Here is a tiny trained network, its code and every weight. The questions are about switching its units off for an input and a target symbol, where a switched-off unit gives its printed mean instead of its output.

import numpy as np


def w(rows, s, z=0):
    codes = np.array(rows[::2]) - 128.0
    scale = np.full(codes.shape[1], s)
    scale[-1] = z or s
    return codes * scale


def f(y):
    return y / 2 * (1 + np.tanh(0.7978845608 * (y + 0.044715 * y**3)))


def softmax(a):
    e = np.exp(a - a.max(-1, keepdims=True))
    return e / e.sum(-1, keepdims=True)


def log_softmax(a):
    a = a - a.max(-1, keepdims=True)
    return a - np.log(np.exp(a).sum(-1, keepdims=True))


def net(x, mask):
    ids = ['ΘΨαβγδζηλμπστ'.index(c) for c in x.split()]
    T = len(ids)
    res = E[ids] + P[:T]
    u = 0
    for l in range(3):
        r = res
        for j in range(2):
            rows = slice(4 * j, 4 * j + 4)
            q, k, v = (r @ M[l][rows].T for M in (Q, K, V))
            z = softmax(np.where(np.tri(T) > 0, q @ k.T / 4**0.5, -1e9)) @ v
            o = O[l][rows]
            res = res + np.where(mask[u + j], z, o[:, -1]) @ o[:, :-1]
        u += 2
        y = f(res @ A[l][:, :-1].T + A[l][:, -1])
        res = res + np.where(mask[u : u + 4], y, B[l][:, -1]) @ B[l][:, :-1]
        u += 4
    return log_softmax(res[-1] @ U[:, :-1].T + U[:, -1])


Q, K, V, O, A, B = {}, {}, {}, {}, {}, {}
E = w([
[114,88,141,100,142,163,134],'Θ',
[124,89,127,99,139,108,128],'Ψ',
[124,131,104,154,183,122,216],'α',
[185,177,120,134,85,125,143],'β',
[175,148,104,133,71,75,135],'γ',
[120,132,153,103,148,171,109],'δ',
[151,127,141,76,150,137,105],'ζ',
[86,89,136,136,131,141,139],'η',
[193,176,105,155,9,185,128],'λ',
[109,154,103,157,47,82,49],'μ',
[83,121,158,142,136,184,125],'π',
[96,55,114,122,128,90,156],'σ',
[155,163,87,167,89,79,154],'τ',
],0.016)
P = w([
[119,126,43,82,81,149,114],'0',
[156,119,249,157,105,90,138],'1',
[82,170,70,37,71,142,174],'2',
[214,61,133,214,148,137,100],'3',
[52,186,248,50,51,70,206],'4',
[212,34,2,197,168,188,66],'5',
],0.0094)
Q[0] = w([
[99,100,197,108,149,98,52],'0.h0',
[162,90,9,125,51,207,65],'0.h0',
[173,101,67,201,252,146,92],'0.h0',
[61,158,58,82,167,129,115],'0.h0',
[148,141,89,167,150,117,132],'0.h1',
[151,111,182,159,76,101,130],'0.h1',
[102,135,135,104,101,102,164],'0.h1',
[136,84,113,161,126,124,90],'0.h1',
],0.014)
K[0] = w([
[23,88,159,56,50,132,81],'0.h0',
[254,73,125,220,84,131,4],'0.h0',
[154,73,224,206,225,109,144],'0.h0',
[101,14,40,196,242,198,66],'0.h0',
[160,154,109,184,173,106,149],'0.h1',
[100,177,219,137,64,120,120],'0.h1',
[51,155,120,91,117,110,160],'0.h1',
[157,80,155,182,154,134,80],'0.h1',
],0.0095)
V[0] = w([
[84,143,110,198,85,151,167],'0.h0',
[78,142,187,124,149,255,85],'0.h0',
[164,192,143,87,124,104,72],'0.h0',
[217,190,136,98,125,197,123],'0.h0',
[141,112,170,137,139,157,94],'0.h1',
[158,144,177,169,161,116,109],'0.h1',
[64,128,104,154,102,91,168],'0.h1',
[96,113,168,172,135,97,117],'0.h1',
],0.0097)
O[0] = w([
[226,186,117,41,94,107,50,176],'0.h0',
[115,2,72,59,34,124,138,113],'0.h0',
[24,137,45,104,166,109,136,74],'0.h0',
[89,139,10,143,124,60,199,128],'0.h0',
[99,86,63,135,131,110,142,133],'0.h1',
[117,101,68,150,95,131,103,2],'0.h1',
[165,172,150,73,145,138,85,160],'0.h1',
[134,150,65,98,143,133,78,99],'0.h1',
],0.0082,0.0022)
A[0] = w([
[192,135,110,92,162,202,201,252],'0.n0',
[102,72,156,90,166,84,122,238],'0.n1',
[38,112,136,155,255,127,174,133],'0.n2',
[76,114,135,98,255,130,134,60],'0.n3',
],0.0087,0.0024)
B[0] = w([
[143,117,219,101,158,88,84,251],'0.n0',
[50,132,106,105,99,254,99,248],'0.n1',
[49,165,71,103,138,189,85,234],'0.n2',
[79,156,93,148,144,195,67,150],'0.n3',
],0.0081,0.0032)
Q[1] = w([
[145,35,95,111,148,161,147],'1.h0',
[74,166,177,76,145,135,249],'1.h0',
[71,198,167,93,71,141,63],'1.h0',
[104,58,207,122,74,133,220],'1.h0',
[123,176,183,82,106,210,102],'1.h1',
[118,254,173,104,141,130,186],'1.h1',
[76,170,108,144,92,13,180],'1.h1',
[80,166,113,10,44,87,161],'1.h1',
],0.0086)
K[1] = w([
[129,67,142,184,168,211,76],'1.h0',
[138,113,100,2,205,141,190],'1.h0',
[134,180,94,50,105,85,69],'1.h0',
[74,157,188,52,154,253,127],'1.h0',
[89,120,207,97,128,192,103],'1.h1',
[75,182,202,71,110,123,107],'1.h1',
[110,206,128,95,32,64,178],'1.h1',
[78,143,141,63,21,138,132],'1.h1',
],0.0085)
V[1] = w([
[121,91,155,78,207,169,185],'1.h0',
[166,142,109,197,74,140,39],'1.h0',
[105,180,124,222,35,104,129],'1.h0',
[118,154,131,148,150,142,127],'1.h0',
[81,141,201,115,186,106,165],'1.h1',
[120,88,79,80,222,158,108],'1.h1',
[114,108,143,106,253,180,94],'1.h1',
[228,133,172,163,113,153,131],'1.h1',
],0.0052)
O[1] = w([
[183,78,110,175,86,176,228,163],'1.h0',
[75,125,142,99,133,35,78,131],'1.h0',
[143,148,109,37,185,68,42,52],'1.h0',
[138,112,128,108,114,138,114,119],'1.h0',
[159,163,109,206,90,213,137,133],'1.h1',
[22,97,173,198,98,106,111,177],'1.h1',
[80,117,164,253,127,141,114,251],'1.h1',
[199,132,162,148,136,49,121,105],'1.h1',
],0.0055,0.0014)
A[1] = w([
[254,193,107,62,67,57,27,25],'1.n0',
[118,150,153,240,133,253,76,57],'1.n1',
[24,9,88,39,56,169,120,2],'1.n2',
[157,144,168,128,227,28,242,222],'1.n3',
],0.0059,0.0053)
B[1] = w([
[52,105,87,190,93,164,176,222],'1.n0',
[187,169,115,130,205,110,159,240],'1.n1',
[126,159,171,88,151,1,175,254],'1.n2',
[186,180,170,142,96,127,110,183],'1.n3',
],0.0092,0.0054)
Q[2] = w([
[74,83,216,113,219,164,161],'2.h0',
[116,64,177,176,209,162,19],'2.h0',
[140,220,140,11,73,226,142],'2.h0',
[115,198,198,99,222,109,126],'2.h0',
[190,15,149,121,219,94,49],'2.h1',
[44,2,173,109,108,185,135],'2.h1',
[175,133,128,187,216,90,191],'2.h1',
[160,217,204,85,87,116,104],'2.h1',
],0.0082)
K[2] = w([
[110,75,213,102,208,147,165],'2.h0',
[155,69,136,129,223,105,53],'2.h0',
[117,237,177,35,88,233,127],'2.h0',
[52,114,151,69,171,212,108],'2.h0',
[144,81,155,160,153,52,40],'2.h1',
[94,2,183,111,160,207,139],'2.h1',
[120,156,116,227,140,62,153],'2.h1',
[129,209,206,82,130,119,121],'2.h1',
],0.0091)
V[2] = w([
[127,104,109,182,136,91,147],'2.h0',
[119,73,104,142,151,118,132],'2.h0',
[147,198,146,94,135,130,102],'2.h0',
[118,161,96,253,50,60,119],'2.h0',
[203,231,118,115,122,77,194],'2.h1',
[160,138,168,81,87,102,89],'2.h1',
[114,131,132,101,141,135,55],'2.h1',
[188,138,157,152,97,156,226],'2.h1',
],0.0062)
O[2] = w([
[93,159,152,92,105,163,185,96],'2.h0',
[85,143,183,101,86,173,142,80],'2.h0',
[169,57,112,166,204,96,126,164],'2.h0',
[180,190,64,2,194,179,235,80],'2.h0',
[100,35,83,132,228,86,116,253],'2.h1',
[162,108,142,161,135,90,72,158],'2.h1',
[171,216,187,114,140,129,118,72],'2.h1',
[145,22,12,198,125,130,95,243],'2.h1',
],0.0047,0.0031)
A[2] = w([
[20,200,34,229,187,97,193,9],'2.n0',
[89,108,30,42,92,66,240,3],'2.n1',
[183,151,160,156,250,101,83,8],'2.n2',
[203,37,83,253,22,97,110,182],'2.n3',
],0.0052,0.006)
B[2] = w([
[156,67,210,20,128,186,93,242],'2.n0',
[155,156,225,253,190,167,95,221],'2.n1',
[45,21,219,163,103,117,186,144],'2.n2',
[122,135,119,45,163,183,164,255],'2.n3',
],0.0076)
U = w([
[79,73,48,98,51,174,221,150],'Θ',
[98,184,79,254,97,227,155,203],'Ψ',
[143,73,44,87,149,135,159,95],'α',
[63,156,30,53,102,148,73,192],'β',
[105,92,97,122,141,155,69,49],'γ',
[94,150,136,209,63,75,183,174],'δ',
[115,147,154,71,138,158,185,30],'ζ',
[213,127,151,48,83,207,68,131],'η',
[201,204,89,112,166,66,155,204],'λ',
[151,199,170,162,122,89,67,97],'μ',
[142,94,131,62,93,24,121,124],'π',
[193,131,184,177,138,119,147,2],'σ',
[119,120,106,181,127,78,82,134],'τ',
],0.0079)

Each question gives the input, a string of symbols that net reads in full, and the target symbol t.
The units are the heads (4 rows each of Q, K, V and O) and the neurons (one row each of A and B). Each row of codes is followed by its name. A weight is (code - 128) times the scale printed after its matrix; where a second scale follows, it is the last column's (O, A, B and U).
mask holds one flag per unit, layer by layer, with each layer's heads first. A switched-off unit (its flag False) gives its mean, the last column of its rows in O or B, instead of its output. The means were averaged over made-up inputs and are rounded, as every weight is.
A unit's drop is (log p(t) with every unit on - log p(t) with that unit switched off) / (log p(t) with every unit on - log p(t) with every unit switched off).
most important unit: the unit with the biggest drop
top k neurons: the k neurons with the biggest drops, biggest first
k most important neurons of layer l: the k neurons of layer l with the biggest drops, biggest first
which heads matter: for each layer, one digit per head in row order, 1 if its drop is at least 0.15 and else 0, layers parted by /
input Θ ζ Ψ, target Θ: most important unit	1.h0
input τ μ β, target λ: which heads matter	10 / 01 / 10
input η σ δ η η, target δ: top 3 neurons	1.n2, 2.n1, 2.n0
input η η η Ψ, target η: which heads matter	10 / 00 / 01
input λ μ Ψ ζ, target μ: which heads matter	10 / 10 / 01
input π Ψ ζ η ζ, target ζ: 2 most important neurons of layer 0	0.n2, 0.n1
input λ η α μ, target β: which heads matter	00 / 10 / 00
input η Ψ η ζ ζ, target η: top 2 neurons	1.n2, 2.n3
input ζ Ψ δ α δ ζ, target α: which heads matter	10 / 01 / 01
input α δ σ η ζ, target σ: which heads matter	10 / 00 / 00
input μ η η π, target η: which heads matter	10 / 00 / 01
input τ γ π β ζ, target π: top 2 neurons	1.n2, 0.n1
input Ψ Ψ Ψ Ψ ζ η, target Ψ: top 3 neurons	1.n2, 2.n0, 2.n3
input τ ζ λ π, target ζ: most important unit	0.h0
input δ μ π β Θ ζ, target β: top 2 neurons	0.n2, 2.n1
input δ η Ψ, target δ: which heads matter	10 / 00 / 00
input λ λ α, target σ: which heads matter	11 / 00 / 00
input ζ η η Θ λ η, target Θ: 3 most important neurons of layer 2	2.n1, 2.n0, 2.n3
input β η ζ, target β: which heads matter	10 / 00 / 00
input λ γ η, target λ: top 2 neurons	2.n1, 1.n0
input η β ζ γ, target λ: most important unit	2.h0
input α δ ζ π δ, target ζ: 2 most important neurons of layer 2	2.n0, 2.n1
input η Ψ Θ ζ, target Ψ: which heads matter	10 / 00 / 00
input Ψ ζ λ η ζ, target λ: which heads matter	10 / 00 / 10
input π μ Ψ, target π: top 2 neurons	1.n2, 1.n0
input Ψ σ Θ η, target σ: which heads matter	10 / 01 / 00
input Θ η ζ η η, target ζ: 3 most important neurons of layer 0	0.n2, 0.n1, 0.n3
input δ Ψ Θ ζ η, target Θ: most important unit	1.h0
input ζ Ψ α β δ, target α: top 2 neurons	1.n3, 0.n0
